Below is a small trained network, with its code and all its weights. Each question gives an input and a class and asks what happens when units are switched off, that is, made to give their printed mean instead of their output.

import numpy as np


def w(rows, s, z=0):
    codes = np.array(rows[::2]) - 128.0
    scale = np.full(codes.shape[1], s)
    scale[-1] = z or s
    return codes * scale


def f(y):
    return y / 2 * (1 + np.tanh(0.7978845608 * (y + 0.044715 * y**3)))


def log_softmax(a):
    a = a - a.max(-1, keepdims=True)
    return a - np.log(np.exp(a).sum(-1, keepdims=True))


def net(x, mask):
    res = np.array(x, float).reshape(1, 4) / 4 @ E
    y = f(res @ A[0][:, :-1].T + A[0][:, -1])
    res = res + np.where(mask, y, B[0][:, -1]) @ B[0][:, :-1]
    return log_softmax(res[-1] @ U[:, :-1].T + U[:, -1])


A, B = {}, {}
E = w([
[128,128,128],'x0',
[130,56,208],'x1',
[75,51,32],'x2',
[7,149,124],'x3',
],0.011)
A[0] = w([
[82,117,168,108],'neuron 1',
[120,132,109,147],'neuron 2',
[172,58,173,167],'neuron 3',
[171,112,170,140],'neuron 4',
[188,53,135,135],'neuron 5',
[196,109,75,53],'neuron 6',
[122,142,136,137],'neuron 7',
[1,160,211,196],'neuron 8',
[122,129,154,137],'neuron 9',
[76,114,85,128],'neuron 10',
[128,207,182,215],'neuron 11',
[107,63,150,77],'neuron 12',
[111,132,97,162],'neuron 13',
[112,88,155,90],'neuron 14',
[141,20,75,183],'neuron 15',
[246,94,65,183],'neuron 16',
[165,130,142,123],'neuron 17',
[160,146,129,97],'neuron 18',
[193,128,143,128],'neuron 19',
[157,155,136,110],'neuron 20',
[121,227,185,72],'neuron 21',
[108,99,138,144],'neuron 22',
[131,119,125,127],'neuron 23',
[161,53,117,49],'neuron 24',
[140,26,74,10],'neuron 25',
[172,167,112,62],'neuron 26',
[171,113,166,142],'neuron 27',
[104,166,39,125],'neuron 28',
[93,113,49,133],'neuron 29',
[145,154,126,110],'neuron 30',
[118,102,138,114],'neuron 31',
[87,118,93,131],'neuron 32',
[120,185,153,73],'neuron 33',
[140,115,144,131],'neuron 34',
[127,13,64,78],'neuron 35',
[145,132,73,80],'neuron 36',
[136,129,120,108],'neuron 37',
[102,133,97,126],'neuron 38',
[19,160,198,2],'neuron 39',
[128,85,109,94],'neuron 40',
[115,150,120,122],'neuron 41',
[65,70,142,33],'neuron 42',
[170,237,33,191],'neuron 43',
[80,17,206,206],'neuron 44',
[161,194,87,79],'neuron 45',
[121,204,168,75],'neuron 46',
],0.017,0.0094)
B[0] = w([
[127,127,83,158],'neuron 1',
[127,134,145,144],'neuron 2',
[121,108,204,204],'neuron 3',
[133,143,176,177],'neuron 4',
[108,127,175,189],'neuron 5',
[98,81,77,160],'neuron 6',
[133,137,126,134],'neuron 7',
[108,15,57,254],'neuron 8',
[122,136,133,142],'neuron 9',
[124,127,190,188],'neuron 10',
[135,214,172,217],'neuron 11',
[115,96,72,159],'neuron 12',
[135,139,172,162],'neuron 13',
[116,99,103,146],'neuron 14',
[94,43,112,233],'neuron 15',
[143,170,40,233],'neuron 16',
[126,132,146,151],'neuron 17',
[128,135,129,139],'neuron 18',
[123,143,168,174],'neuron 19',
[113,139,125,145],'neuron 20',
[115,94,79,184],'neuron 21',
[116,133,122,153],'neuron 22',
[127,128,127,130],'neuron 23',
[140,160,148,156],'neuron 24',
[166,208,83,180],'neuron 25',
[129,160,123,144],'neuron 26',
[132,145,176,175],'neuron 27',
[115,131,220,197],'neuron 28',
[107,144,207,204],'neuron 29',
[119,136,112,135],'neuron 30',
[120,113,117,137],'neuron 31',
[130,125,179,175],'neuron 32',
[132,101,93,146],'neuron 33',
[132,125,139,140],'neuron 34',
[145,121,7,215],'neuron 35',
[109,109,148,148],'neuron 36',
[130,116,126,124],'neuron 37',
[132,134,163,156],'neuron 38',
[179,232,74,182],'neuron 39',
[136,119,100,148],'neuron 40',
[137,130,136,135],'neuron 41',
[94,61,155,164],'neuron 42',
[138,70,4,229],'neuron 43',
[170,241,111,255],'neuron 44',
[141,164,93,158],'neuron 45',
[127,93,76,164],'neuron 46',
],0.03,0.016)
U = w([
[189,135,87,250],'0',
[119,4,87,79],'1',
[101,61,248,105],'2',
],0.012,0.0017)

Each question gives the input, the list of numbers given to net, and the class t.
The units are the neurons (one row each of A and B). Each row of codes is followed by its name. A weight is (code - 128) times the scale printed after its matrix; where a second scale follows, it is the last column's (A, B and U).
mask holds one flag per neuron, in row order. A switched-off neuron (its flag False) gives its mean, the last column of its row in B, instead of its output. The means were averaged over made-up inputs and are rounded, as every weight is.
A unit's drop is (log p(t) with every unit on - log p(t) with that unit switched off) / (log p(t) with every unit on - log p(t) with every unit switched off).
The circuit of an input: a set's keep is (log p(t) with only the set's units on - log p(t) with every unit switched off) / (log p(t) with every unit on - log p(t) with every unit switched off). Starting from the 12 units with the biggest drops (on a tie, the unit counted first), units are removed one at a time, each time the one whose removal leaves the highest keep (on an exact tie, the one counted first), for as long as the keep stays at least 0.8.
units of the circuit, in order: the units of the circuit, biggest drop first
most important unit: the unit with the biggest drop
top k neurons: the k neurons with the biggest drops, biggest first
drop of u: that unit's drop, to one decimal
input [5,-8,-5,7], class 1: most important unit	neuron 8
input [6,2,-5,0], class 2: units of the circuit, in order	[neuron 16; neuron 43]
input [6,-1,1,-1], class 1: top 3 neurons	[neuron 44; neuron 39; neuron 11]
input [0,-8,1,-8], class 1: top 2 neurons	[neuron 43; neuron 44]
input [4,-1,8,2], class 2: top 2 neurons	[neuron 29; neuron 28]
input [-4,0,-8,2], class 1: top 3 neurons	[neuron 44; neuron 8; neuron 21]
input [2,-6,-4,2], class 1: top 2 neurons	[neuron 44; neuron 43]
input [0,7,0,8], class 0: top 2 neurons	[neuron 44; neuron 39]
input [6,-4,2,-8], class 1: top 2 neurons	[neuron 44; neuron 6]
input [-2,3,7,-4], class 0: top 3 neurons	[neuron 25; neuron 8; neuron 44]
input [4,6,6,0], class 0: top 3 neurons	[neuron 44; neuron 25; neuron 8]
input [-8,-8,3,-3], class 1: top 2 neurons	[neuron 44; neuron 43]
input [-7,1,-1,-8], class 2: drop of neuron 35	0.2
input [-7,-8,4,7], class 2: drop of neuron 46	0.0
input [-4,1,-8,-1], class 2: drop of neuron 44	0.2
input [1,-7,4,-1], class 1: top neuron	[neuron 43]
